Where the symbols take the points:
J293 na J210
J293 pu J854
J293 ro J267
J293 du J348
J293 zo J52
J293 vo J431
J65 na J755
J65 pu J348
J65 ro J198
J65 du J460
J65 zo J267
J65 vo J210
J459 na J331
J459 pu J501
J459 ro J799
J459 du J204
J459 zo J664
J459 vo J634
J247 na J146
J247 pu J143
J247 ro J136
J247 du J502
J247 zo J768
J247 vo J404
J501 na J664
J501 pu J246
J501 ro J459
J501 du J903
J501 zo J954
J501 vo J393
J502 na J136
J502 pu J537
J502 ro J457
J502 du J921
J502 zo J247
J502 vo J768
J618 na J886
J618 pu J231
J618 ro J493
J618 du J961
J618 zo J906
J618 vo J724
J403 na J316
J403 pu J97
J403 ro J860
J403 du J302
J403 zo J250
J403 vo J353
J203 na J67
J203 pu J316
J203 ro J97
J203 du J121
J203 zo J636
J203 vo J479
J632 na J121
J632 pu J302
J632 ro J412
J632 du J278
J632 zo J860
J632 vo J316
J968 na J184
J968 pu J391
J968 ro J427
J968 du J634
J968 zo J901
J968 vo J992
J289 na J704
J289 pu J100
J289 ro J47
J289 du J513
J289 zo J974
J289 vo J734
J404 na J997
J404 pu J972
J404 ro J935
J404 du J768
J404 zo J586
J404 vo J799
J935 na J990
J935 pu J404
J935 ro J483
J935 du J146
J935 zo J997
J935 vo J429
J396 na J392
J396 pu J650
J396 ro J505
J396 du J479
J396 zo J976
J396 vo J144
J650 na J976
J650 pu J150
J650 ro J396
J650 du J585
J650 zo J375
J650 vo J710
J634 na J427
J634 pu J393
J634 ro J897
J634 du J664
J634 zo J968
J634 vo J901
J997 na J903
J997 pu J586
J997 ro J990
J997 du J935
J997 zo J429
J997 vo J246
J130 na J568
J130 pu J922
J130 ro J910
J130 du J543
J130 zo J545
J130 vo J742
J922 na J545
J922 pu J868
J922 ro J130
J922 du J215
J922 zo J69
J922 vo J493
J187 na J650
J187 pu J505
J187 ro J585
J187 du J353
J187 zo J150
J187 vo J147
J856 na J278
J856 pu J723
J856 ro J790
J856 du J759
J856 zo J107
J856 vo J302
J106 na J302
J106 pu J412
J106 ro J107
J106 du J723
J106 zo J616
J106 vo J97
J165 na J215
J165 pu J845
J165 ro J354
J165 du J465
J165 zo J373
J165 vo J868
J241 na J106
J241 pu J278
J241 ro J723
J241 du J607
J241 zo J412
J241 vo J121
J143 na J768
J143 pu J733
J143 ro J247
J143 du J537
J143 zo J63
J143 vo J972
J353 na J585
J353 pu J351
J353 ro J641
J353 du J250
J353 zo J187
J353 vo J150
J723 na J107
J723 pu J241
J723 ro J856
J723 du J273
J723 zo J106
J723 vo J616
J319 na J391
J319 pu J427
J319 ro J393
J319 du J541
J319 zo J750
J319 vo J670
J69 na J742
J69 pu J961
J69 ro J545
J69 du J922
J69 zo J493
J69 vo J886
J755 na J854
J755 pu J267
J755 ro J724
J755 du J198
J755 zo J388
J755 vo J70
J146 na J483
J146 pu J768
J146 ro J733
J146 du J136
J146 zo J935
J146 vo J997
J964 na J165
J964 pu J769
J964 ro J465
J964 du J274
J964 zo J845
J964 vo J910
J860 na J203
J860 pu J403
J860 ro J121
J860 du J632
J860 zo J316
J860 vo J641
J429 na J501
J429 pu J799
J429 ro J903
J429 du J997
J429 zo J246
J429 vo J541
J493 na J460
J493 pu J618
J493 ro J742
J493 du J69
J493 zo J886
J493 vo J348
J799 na J246
J799 pu J459
J799 ro J429
J799 du J586
J799 zo J331
J799 vo J897
J302 na J860
J302 pu J616
J302 ro J632
J302 du J107
J302 zo J403
J302 vo J250
J990 na J204
J990 pu J997
J990 ro J972
J990 du J483
J990 zo J903
J990 vo J501
J854 na J52
J854 pu J388
J854 ro J293
J854 du J724
J854 zo J477
J854 vo J753
J290 na J502
J290 pu J977
J290 ro J921
J290 du J37
J290 zo J537
J290 vo J143
J331 na J541
J331 pu J664
J331 ro J246
J331 du J799
J331 zo J897
J331 vo J427
J843 na J238
J843 pu J144
J843 ro J147
J843 du J392
J843 zo J230
J843 vo J430
J974 na J37
J974 pu J707
J974 ro J704
J974 du J289
J974 zo J734
J974 vo J977
J348 na J267
J348 pu J724
J348 ro J65
J348 du J886
J348 zo J293
J348 vo J52
J868 na J69
J868 pu J568
J868 ro J922
J868 du J373
J868 zo J961
J868 vo J618
J641 na J479
J641 pu J353
J641 ro J636
J641 du J316
J641 zo J585
J641 vo J650
J972 na J586
J972 pu J990
J972 ro J404
J972 du J63
J972 zo J204
J972 vo J459
J431 na J289
J431 pu J753
J431 ro J513
J431 du J52
J431 zo J100
J431 vo J707
J184 na J670
J184 pu J901
J184 ro J750
J184 du J427
J184 zo J878
J184 vo J169
J685 na J759
J685 pu J916
J685 ro J992
J685 du J17
J685 zo J273
J685 vo J723
J607 na J723
J607 pu J790
J607 ro J273
J607 du J916
J607 zo J241
J607 vo J412
J901 na J878
J901 pu J17
J901 ro J184
J901 du J968
J901 zo J992
J901 vo J759
J707 na J734
J707 pu J170
J707 ro J974
J707 du J100
J707 zo J606
J707 vo J457
J976 na J843
J976 pu J375
J976 ro J392
J976 du J396
J976 zo J144
J976 vo J140
J790 na J241
J790 pu J856
J790 ro J607
J790 du J169
J790 zo J278
J790 vo J632
J477 na J431
J477 pu J70
J477 ro J52
J477 du J854
J477 zo J753
J477 vo J649
J204 na J799
J204 pu J903
J204 ro J586
J204 du J972
J204 zo J459
J204 vo J664
J37 na J921
J37 pu J734
J37 ro J170
J37 du J704
J37 zo J290
J37 vo J537
J742 na J231
J742 pu J493
J742 ro J301
J742 du J545
J742 zo J460
J742 vo J65
J543 na J910
J543 pu J215
J543 ro J845
J543 du J769
J543 zo J130
J543 vo J545
J906 na J348
J906 pu J198
J906 ro J886
J906 du J618
J906 zo J724
J906 vo J854
J753 na J100
J753 pu J47
J753 ro J431
J753 du J477
J753 zo J649
J753 vo J170
J649 na J707
J649 pu J704
J649 ro J100
J649 du J753
J649 zo J170
J649 vo J921
J505 na J150
J505 pu J396
J505 ro J187
J505 du J351
J505 zo J392
J505 vo J843
J542 na J964
J542 pu J430
J542 ro J274
J542 du J238
J542 zo J769
J542 vo J543
J97 na J250
J97 pu J203
J97 ro J403
J97 du J616
J97 zo J67
J97 vo J351
J17 na J992
J17 pu J670
J17 ro J901
J17 du J391
J17 zo J685
J17 vo J273
J768 na J935
J768 pu J63
J768 ro J146
J768 du J247
J768 zo J404
J768 vo J586
J427 na J750
J427 pu J968
J427 ro J319
J427 du J897
J427 zo J184
J427 vo J878
J215 na J130
J215 pu J373
J215 ro J543
J215 du J354
J215 zo J922
J215 vo J69
J392 na J147
J392 pu J976
J392 ro J150
J392 du J505
J392 zo J843
J392 vo J230
J910 na J868
J910 pu J130
J910 ro J373
J910 du J845
J910 zo J568
J910 vo J301
J67 na J353
J67 pu J636
J67 ro J250
J67 du J97
J67 zo J351
J67 vo J505
J992 na J169
J992 pu J685
J992 ro J878
J992 du J901
J992 zo J759
J992 vo J856
J47 na J649
J47 pu J289
J47 ro J753
J47 du J70
J47 zo J704
J47 vo J37
J198 na J724
J198 pu J65
J198 ro J906
J198 du J231
J198 zo J755
J198 vo J388
J636 na J351
J636 pu J641
J636 ro J67
J636 du J203
J636 zo J479
J636 vo J396
J63 na J404
J63 pu J483
J63 ro J768
J63 du J143
J63 zo J972
J63 vo J204
J545 na J301
J545 pu J69
J545 ro J568
J545 du J130
J545 zo J742
J545 vo J460
J169 na J607
J169 pu J759
J169 ro J916
J169 du J878
J169 zo J790
J169 vo J278
J246 na J954
J246 pu J331
J246 ro J501
J246 du J429
J246 zo J541
J246 vo J319
J273 na J856
J273 pu J607
J273 ro J759
J273 du J685
J273 zo J723
J273 vo J106
J769 na J845
J769 pu J354
J769 ro J964
J769 du J542
J769 zo J543
J769 vo J130
J238 na J274
J238 pu J230
J238 ro J710
J238 du J147
J238 zo J542
J238 vo J769
J541 na J393
J541 pu J897
J541 ro J954
J541 du J246
J541 zo J319
J541 vo J750
J724 na J293
J724 pu J755
J724 ro J348
J724 du J906
J724 zo J854
J724 vo J477
J375 na J144
J375 pu J147
J375 ro J976
J375 du J650
J375 zo J710
J375 vo J274
J354 na J543
J354 pu J165
J354 ro J769
J354 du J430
J354 zo J215
J354 vo J922
J886 na J65
J886 pu J906
J886 ro J460
J886 du J493
J886 zo J348
J886 vo J293
J616 na J403
J616 pu J121
J616 ro J302
J616 du J106
J616 zo J97
J616 vo J67
J250 na J641
J250 pu J67
J250 ro J316
J250 du J403
J250 zo J353
J250 vo J187
J710 na J140
J710 pu J238
J710 ro J144
J710 du J375
J710 zo J274
J710 vo J964
J903 na J459
J903 pu J429
J903 ro J204
J903 du J990
J903 zo J501
J903 vo J954
J457 na J125
J457 pu J502
J457 ro J977
J457 du J606
J457 zo J136
J457 vo J146
J274 na J465
J274 pu J542
J274 ro J140
J274 du J710
J274 zo J964
J274 vo J845
J568 na J961
J568 pu J545
J568 ro J868
J568 du J910
J568 zo J301
J568 vo J231
J465 na J354
J465 pu J964
J465 ro J430
J465 du J140
J465 zo J165
J465 vo J373
J316 na J636
J316 pu J250
J316 ro J203
J316 du J860
J316 zo J641
J316 vo J585
J759 na J790
J759 pu J273
J759 ro J169
J759 du J992
J759 zo J856
J759 vo J107
J916 na J273
J916 pu J169
J916 ro J685
J916 du J670
J916 zo J607
J916 vo J241
J121 na J97
J121 pu J860
J121 ro J616
J121 du J412
J121 zo J203
J121 vo J636
J734 na J290
J734 pu J606
J734 ro J37
J734 du J974
J734 zo J977
J734 vo J125
J351 na J187
J351 pu J479
J351 ro J353
J351 du J67
J351 zo J505
J351 vo J392
J878 na J916
J878 pu J992
J878 ro J670
J878 du J184
J878 zo J169
J878 vo J790
J230 na J542
J230 pu J140
J230 ro J238
J230 du J843
J230 zo J430
J230 vo J354
J412 na J616
J412 pu J632
J412 ro J106
J412 du J241
J412 zo J121
J412 vo J203
J845 na J373
J845 pu J543
J845 ro J165
J845 du J964
J845 zo J910
J845 vo J568
J750 na J17
J750 pu J184
J750 ro J391
J750 du J319
J750 zo J670
J750 vo J916
J52 na J513
J52 pu J477
J52 ro J210
J52 du J293
J52 zo J431
J52 vo J100
J670 na J685
J670 pu J878
J670 ro J17
J670 du J750
J670 zo J916
J670 vo J607
J278 na J412
J278 pu J107
J278 ro J241
J278 du J790
J278 zo J632
J278 vo J860
J664 na J897
J664 pu J954
J664 ro J331
J664 du J459
J664 zo J634
J664 vo J968
J460 na J198
J460 pu J886
J460 ro J231
J460 du J742
J460 zo J65
J460 vo J267
J147 na J710
J147 pu J843
J147 ro J375
J147 du J150
J147 zo J238
J147 vo J542
J136 na J733
J136 pu J247
J136 ro J125
J136 du J457
J136 zo J146
J136 vo J935
J586 na J429
J586 pu J204
J586 ro J997
J586 du J404
J586 zo J799
J586 vo J331
J606 na J977
J606 pu J921
J606 ro J734
J606 du J707
J606 zo J457
J606 vo J136
J479 na J505
J479 pu J585
J479 ro J351
J479 du J636
J479 zo J396
J479 vo J976
J373 na J922
J373 pu J910
J373 ro J215
J373 du J165
J373 zo J868
J373 vo J961
J977 na J537
J977 pu J457
J977 ro J290
J977 du J734
J977 zo J125
J977 vo J733
J301 na J618
J301 pu J742
J301 ro J961
J301 du J568
J301 zo J231
J301 vo J198
J537 na J247
J537 pu J125
J537 ro J502
J537 du J290
J537 zo J143
J537 vo J63
J393 na J968
J393 pu J319
J393 ro J634
J393 du J954
J393 zo J391
J393 vo J17
J231 na J906
J231 pu J460
J231 ro J618
J231 du J301
J231 zo J198
J231 vo J755
J513 na J47
J513 pu J431
J513 ro J70
J513 du J210
J513 zo J289
J513 vo J974
J897 na J319
J897 pu J634
J897 ro J541
J897 du J331
J897 zo J427
J897 vo J184
J954 na J634
J954 pu J541
J954 ro J664
J954 du J501
J954 zo J393
J954 vo J391
J733 na J63
J733 pu J146
J733 ro J143
J733 du J125
J733 zo J483
J733 vo J990
J704 na J170
J704 pu J974
J704 ro J649
J704 du J47
J704 zo J37
J704 vo J290
J921 na J457
J921 pu J290
J921 ro J606
J921 du J170
J921 zo J502
J921 vo J247
J430 na J769
J430 pu J465
J430 ro J542
J430 du J230
J430 zo J354
J430 vo J215
J140 na J430
J140 pu J274
J140 ro J230
J140 du J144
J140 zo J465
J140 vo J165
J170 na J606
J170 pu J37
J170 ro J707
J170 du J649
J170 zo J921
J170 vo J502
J391 na J901
J391 pu J750
J391 ro J968
J391 du J393
J391 zo J17
J391 vo J685
J125 na J143
J125 pu J136
J125 ro J537
J125 du J977
J125 zo J733
J125 vo J483
J210 na J70
J210 pu J52
J210 ro J388
J210 du J267
J210 zo J513
J210 vo J289
J100 na J974
J100 pu J649
J100 ro J289
J100 du J431
J100 zo J707
J100 vo J606
J483 na J972
J483 pu J935
J483 ro J63
J483 du J733
J483 zo J990
J483 vo J903
J388 na J477
J388 pu J210
J388 ro J854
J388 du J755
J388 zo J70
J388 vo J47
J961 na J493
J961 pu J301
J961 ro J69
J961 du J868
J961 zo J618
J961 vo J906
J107 na J632
J107 pu J106
J107 ro J278
J107 du J856
J107 zo J302
J107 vo J403
J150 na J375
J150 pu J392
J150 ro J650
J150 du J187
J150 zo J147
J150 vo J238
J267 na J388
J267 pu J293
J267 ro J755
J267 du J65
J267 zo J210
J267 vo J513
J70 na J753
J70 pu J513
J70 ro J477
J70 du J388
J70 zo J47
J70 vo J704
J585 na J396
J585 pu J187
J585 ro J479
J585 du J641
J585 zo J650
J585 vo J375
J144 na J230
J144 pu J710
J144 ro J843
J144 du J976
J144 zo J140
J144 vo J465

In the rows, 150 means zero.

The rows follow the links: the fewer symbols apart two points are, the more alike their rows tend to be.

Here are some points, each with a row of numbers. One shown again gets a slightly different row.
J273
118 194 189 157 155 194 209 124 129 175 83 187 46 158 256 81 74 181 209 110 133 117 132 54 199 147 115 104 108 139 96 203 162 241 110 105 245 196 82 63 218 119 127 162 162 146 297 145 117 191
J100
195 179 119 183 178 57 102 195 218 124 178 78 271 164 62 264 224 130 120 181 101 209 179 216 129 151 131 262 187 157 166 87 174 97 169 171 102 135 193 213 111 238 148 177 135 179 42 187 221 117
J921
200 220 133 204 196 47 119 199 235 128 150 69 259 174 93 271 211 143 148 168 65 213 183 183 156 148 98 282 173 153 140 94 192 131 148 154 143 157 164 184 138 256 132 198 136 186 90 201 232 126
J290
198 225 133 209 198 48 119 197 236 129 146 68 259 176 96 271 210 143 151 165 63 212 184 178 157 148 95 284 174 153 137 94 192 133 146 153 149 161 162 182 141 257 129 200 137 186 96 202 233 126
J429
171 269 167 214 203 84 174 174 221 151 85 101 164 182 193 213 138 171 207 131 47 183 167 90 206 144 62 248 136 140 88 142 203 213 110 109 237 202 99 96 203 234 105 215 151 185 230 202 205 160
J755
184 109 112 144 146 102 89 177 174 125 216 110 256 144 45 219 226 118 88 189 161 187 168 245 101 155 181 197 194 163 203 95 141 62 189 195 58 105 216 238 84 184 176 138 136 156 4 154 186 111
J430
124 31 137 82 92 222 130 122 75 152 209 204 126 117 116 75 150 131 96 166 255 110 130 201 98 154 239 43 161 159 210 167 94 93 187 187 71 97 198 194 105 58 193 85 153 114 83 97 87 145
J502
196 234 136 210 201 44 129 197 240 132 134 71 250 178 106 271 201 148 161 161 57 214 183 166 165 147 87 287 167 150 128 99 196 143 140 146 161 169 155 168 148 261 125 207 141 190 111 207 234 132
J388
189 127 113 155 154 89 91 185 186 125 210 101 265 150 46 236 229 119 95 187 145 196 175 242 108 151 166 218 195 161 194 92 150 69 184 189 67 114 211 233 91 201 167 150 136 164 9 165 195 110
J459
168 269 169 211 203 91 181 171 215 155 79 105 153 183 204 206 132 175 209 131 50 177 165 84 209 145 64 241 131 139 86 145 201 222 106 104 241 205 92 95 207 228 104 213 149 181 240 201 197 165
J198
174 88 111 133 135 120 89 171 158 127 222 124 247 139 47 201 223 118 85 188 181 179 163 248 95 152 197 175 194 162 211 103 133 57 191 199 50 100 219 240 82 165 181 129 139 149 1 146 172 112
J992
128 216 187 171 167 176 208 131 148 172 78 173 59 163 254 104 80 181 216 110 114 128 136 52 208 144 99 132 106 139 89 194 172 242 106 100 253 204 78 62 221 141 118 176 160 152 297 158 134 188
J664
161 261 173 207 199 107 187 164 205 159 75 118 132 178 214 187 121 177 216 121 58 168 160 71 213 143 66 221 124 138 84 158 198 230 104 103 250 209 88 82 213 213 104 208 155 179 257 193 186 171
J250
102 100 176 104 113 250 192 102 69 174 134 226 30 129 223 30 78 163 166 125 216 88 120 100 156 151 188 28 120 145 146 210 118 189 141 136 177 154 120 101 177 52 162 114 164 116 235 106 71 180
J886
172 82 114 127 130 127 90 168 151 128 225 130 239 135 46 191 219 116 82 189 190 170 160 248 93 155 201 166 192 163 213 107 130 55 195 198 45 96 221 240 79 154 182 122 138 146 4 141 164 114
J997
179 267 159 217 210 73 165 184 226 149 92 90 182 182 175 230 154 169 198 139 43 193 172 104 199 144 61 261 141 143 94 131 204 204 116 114 222 197 108 112 193 245 105 216 147 190 208 204 214 156
J165
133 33 128 87 98 207 119 130 83 144 219 194 151 117 98 98 169 126 89 174 248 123 137 216 92 157 236 64 170 161 214 155 96 76 192 193 58 96 208 208 95 74 194 87 150 120 57 104 102 135
J724
178 104 113 141 143 110 92 175 168 126 217 113 254 143 45 215 227 119 88 191 168 183 165 247 98 153 186 190 193 165 205 98 140 59 192 196 52 105 219 237 83 178 176 135 138 152 3 154 180 112
J974
198 193 124 192 185 55 107 198 224 127 167 73 271 169 71 268 223 133 131 176 88 212 183 205 139 148 116 273 183 154 158 89 181 106 161 166 117 141 180 206 118 245 141 185 136 182 57 191 227 119
J586
176 269 163 216 207 75 168 180 231 148 92 94 180 183 182 227 151 168 200 134 44 189 171 99 201 144 60 260 138 141 90 134 208 208 114 114 227 200 109 109 197 242 106 217 148 186 212 203 212 157
J935
186 264 155 218 207 61 157 188 233 144 103 82 203 184 157 246 168 165 190 143 43 200 173 119 191 146 64 274 149 145 101 121 205 190 122 120 209 191 117 126 182 253 110 216 142 188 185 207 221 149
J69
153 51 118 106 114 162 99 150 121 135 228 155 204 126 63 152 201 118 79 185 220 153 151 242 86 154 219 117 185 163 217 125 113 57 198 201 41 91 222 232 79 118 193 104 143 133 16 120 133 120
J147
110 42 151 81 94 247 153 110 60 161 190 226 82 117 158 45 120 143 117 151 257 95 120 166 116 156 232 19 146 153 191 186 97 123 175 172 106 115 173 159 129 41 189 86 156 109 138 91 73 157
J685
127 211 189 169 167 181 209 132 145 174 77 175 56 163 254 101 80 183 215 111 117 122 137 50 205 146 104 130 108 138 92 195 166 247 108 103 253 201 81 59 221 138 117 172 161 151 296 156 129 188
J140
120 34 141 80 94 232 138 116 65 152 203 212 108 118 132 65 140 132 103 160 258 104 127 190 104 154 237 32 157 157 204 173 93 103 182 182 83 104 188 182 111 53 192 84 155 111 103 95 83 147
J964
128 31 135 86 94 219 125 126 79 147 215 202 134 117 111 86 158 128 95 169 255 116 132 209 95 155 239 50 164 161 212 162 95 86 189 190 65 97 201 200 98 67 195 88 152 116 74 97 95 140
J301
161 59 118 113 117 154 97 153 128 132 230 149 215 129 57 164 207 117 81 187 211 157 153 244 90 159 217 132 189 163 217 119 116 54 195 201 45 95 222 235 78 126 189 110 142 135 11 125 144 116
J568
153 50 120 103 109 169 104 148 112 134 227 163 195 123 65 143 195 119 79 184 227 146 149 236 86 153 227 106 184 163 221 128 110 58 195 200 45 91 220 227 82 109 193 102 146 131 22 117 130 121
J710
113 37 147 82 90 241 146 112 63 158 197 218 94 117 144 53 133 138 110 157 259 98 125 178 108 155 234 24 150 155 198 180 93 110 179 176 93 108 182 169 118 45 191 84 157 108 120 92 79 151
J972
182 267 157 217 210 63 159 186 233 146 98 88 194 181 167 240 160 165 194 139 42 198 172 113 197 145 60 268 144 143 97 126 207 198 118 118 218 195 113 121 188 249 107 214 146 187 194 206 217 151
J215
142 35 126 91 101 198 114 136 94 140 225 183 168 120 88 109 177 124 85 176 242 130 141 227 88 157 236 75 175 160 217 141 101 68 195 196 51 93 209 216 88 83 196 92 147 121 43 107 110 131
J267
182 113 112 148 147 100 91 177 174 121 211 108 260 146 44 223 227 121 92 189 158 188 168 245 100 154 178 202 195 162 201 93 144 62 189 193 56 108 214 237 84 188 172 143 138 157 6 159 189 112
J106
111 156 186 134 137 224 205 111 101 177 99 210 30 144 250 53 69 174 195 114 172 99 124 68 184 149 145 63 107 141 113 212 139 226 120 116 222 183 94 70 202 85 140 140 163 132 283 128 92 190
J302
106 141 182 125 133 233 203 107 93 177 111 217 26 141 246 44 70 173 189 116 185 94 121 75 179 150 157 52 110 141 120 213 134 217 128 121 213 173 99 79 196 74 144 133 163 127 271 121 87 185
J843
111 41 151 83 93 246 151 109 61 157 192 224 87 117 153 46 123 140 115 153 259 97 122 171 115 155 231 19 146 154 193 185 96 119 176 175 100 115 174 164 126 42 189 84 157 110 131 89 72 157

Each walk starts at a row. The symbols on each line, taken left to right, move it on to the next point.
Each answer is a row, close to the row of the point it stands for.
new walk
184 267 157 216 208 61 157 187 235 145 100 83 199 184 164 241 165 163 194 140 42 199 172 116 194 144 66 271 146 145 99 123 204 194 117 122 214 195 116 124 186 252 108 215 146 191 189 209 221 151
pu na du pu na zo	168 269 168 213 204 88 178 174 217 154 83 103 158 180 197 210 137 173 208 128 47 183 167 88 204 143 63 242 132 142 87 144 201 222 109 108 238 205 97 97 205 228 105 212 148 183 234 200 202 160
na vo vo	132 227 186 175 175 166 207 138 156 173 74 165 68 167 251 116 82 183 215 111 104 133 142 51 208 147 94 146 109 139 86 192 176 246 104 100 257 204 79 62 223 152 115 181 160 157 296 162 139 186
new walk
129 31 133 86 92 215 125 127 80 147 217 197 142 117 106 90 162 127 91 168 252 117 134 210 93 155 240 54 166 159 214 156 94 85 191 191 62 96 201 202 98 68 196 87 150 118 68 98 98 137
vo pu du ro ro na	143 39 126 92 102 195 111 138 95 140 224 180 171 120 81 118 181 122 86 179 242 132 141 230 88 157 235 78 177 160 218 141 101 68 196 196 50 92 212 220 87 89 197 90 147 123 40 107 112 130
du na pu zo	147 46 120 101 108 177 103 144 109 137 227 166 192 124 69 137 192 121 82 183 227 143 146 237 88 158 229 102 181 163 222 131 106 60 197 200 45 90 218 227 83 105 193 99 145 128 23 117 128 124
new walk
163 267 170 208 201 99 183 168 211 159 77 114 144 180 210 196 129 175 212 124 55 174 162 79 210 144 62 232 128 139 83 152 200 225 104 103 247 206 92 86 210 221 106 210 150 182 248 197 191 169
zo pu vo pu	135 232 185 182 179 157 206 142 165 172 71 157 75 168 247 125 87 182 220 112 96 135 144 52 211 145 89 155 111 138 86 186 180 245 102 101 257 206 79 63 222 162 114 184 158 160 293 168 149 183
vo zo pu ro pu na	110 160 186 138 139 222 206 115 104 177 98 206 31 146 253 55 71 174 198 114 166 100 125 65 190 148 141 70 106 141 112 210 143 228 120 114 226 183 94 70 208 89 139 141 165 133 284 130 97 188
new walk
179 267 159 219 209 69 166 183 231 145 92 91 188 184 171 235 155 166 197 135 43 195 172 109 197 143 62 267 143 145 94 128 204 201 117 117 220 198 110 115 189 247 107 217 144 188 202 205 215 155
vo pu vo	146 252 181 196 189 130 199 151 186 164 71 137 103 174 234 153 104 180 220 116 76 150 151 60 213 145 75 190 116 139 82 172 189 242 104 101 256 209 79 73 220 189 107 198 155 169 281 181 166 181
ro na du vo pu du	140 242 183 189 184 143 203 148 174 167 69 148 88 170 240 140 97 183 218 113 85 143 147 54 213 145 80 173 114 139 81 179 185 246 103 97 258 209 78 65 221 175 112 192 157 165 289 175 158 181
new walk
103 86 171 100 107 252 186 102 67 172 146 229 36 129 215 28 85 162 157 129 227 86 118 112 151 152 197 20 120 145 154 209 112 179 146 145 166 148 131 110 168 44 165 103 164 114 219 99 69 175
pu du pu ro zo na	103 69 166 91 102 254 175 103 60 169 158 230 46 126 197 29 95 155 147 138 240 87 118 127 140 154 209 13 131 149 166 202 107 162 157 152 147 136 144 126 155 39 174 96 162 111 193 93 67 173
zo du du ro	103 92 171 102 109 253 186 103 68 175 141 231 34 126 217 30 84 160 160 130 225 87 117 105 153 151 193 19 122 145 153 209 115 181 146 140 169 151 129 109 171 46 163 108 163 116 227 103 69 177
new walk
106 150 184 131 133 226 205 108 97 178 104 214 28 145 249 49 69 175 195 117 175 96 123 68 183 148 150 61 107 142 116 211 136 223 122 118 219 180 97 73 201 82 141 139 165 131 278 127 91 189
zo vo na du	100 94 173 104 110 249 191 102 70 173 138 225 32 128 219 28 80 163 164 127 223 89 116 104 155 152 189 22 121 145 150 210 114 187 145 138 175 153 127 104 174 51 161 108 164 117 230 101 69 181
na na zo du ro	102 72 166 92 103 256 179 102 61 169 156 232 43 123 202 28 90 158 148 136 235 86 119 122 142 153 205 15 127 147 164 207 105 167 155 150 150 139 141 123 158 42 171 100 160 113 202 98 67 172
new walk
200 207 128 198 190 49 114 198 231 128 160 70 266 170 80 272 216 140 140 173 77 213 184 195 149 149 110 277 181 155 152 89 187 117 154 158 131 148 175 197 128 253 135 193 136 184 73 196 230 121
zo zo na zo du na	191 256 146 217 208 53 145 193 240 142 113 75 220 182 140 256 179 158 179 149 43 207 177 137 183 147 71 282 157 147 110 112 203 172 126 130 192 184 130 141 172 260 111 212 142 191 159 207 226 141
vo vo du vo du na	158 260 179 205 197 111 189 163 202 161 74 123 127 179 217 180 117 178 218 122 59 167 159 68 211 145 67 216 120 138 82 160 197 232 103 102 252 208 89 80 214 209 105 207 153 179 262 191 183 173
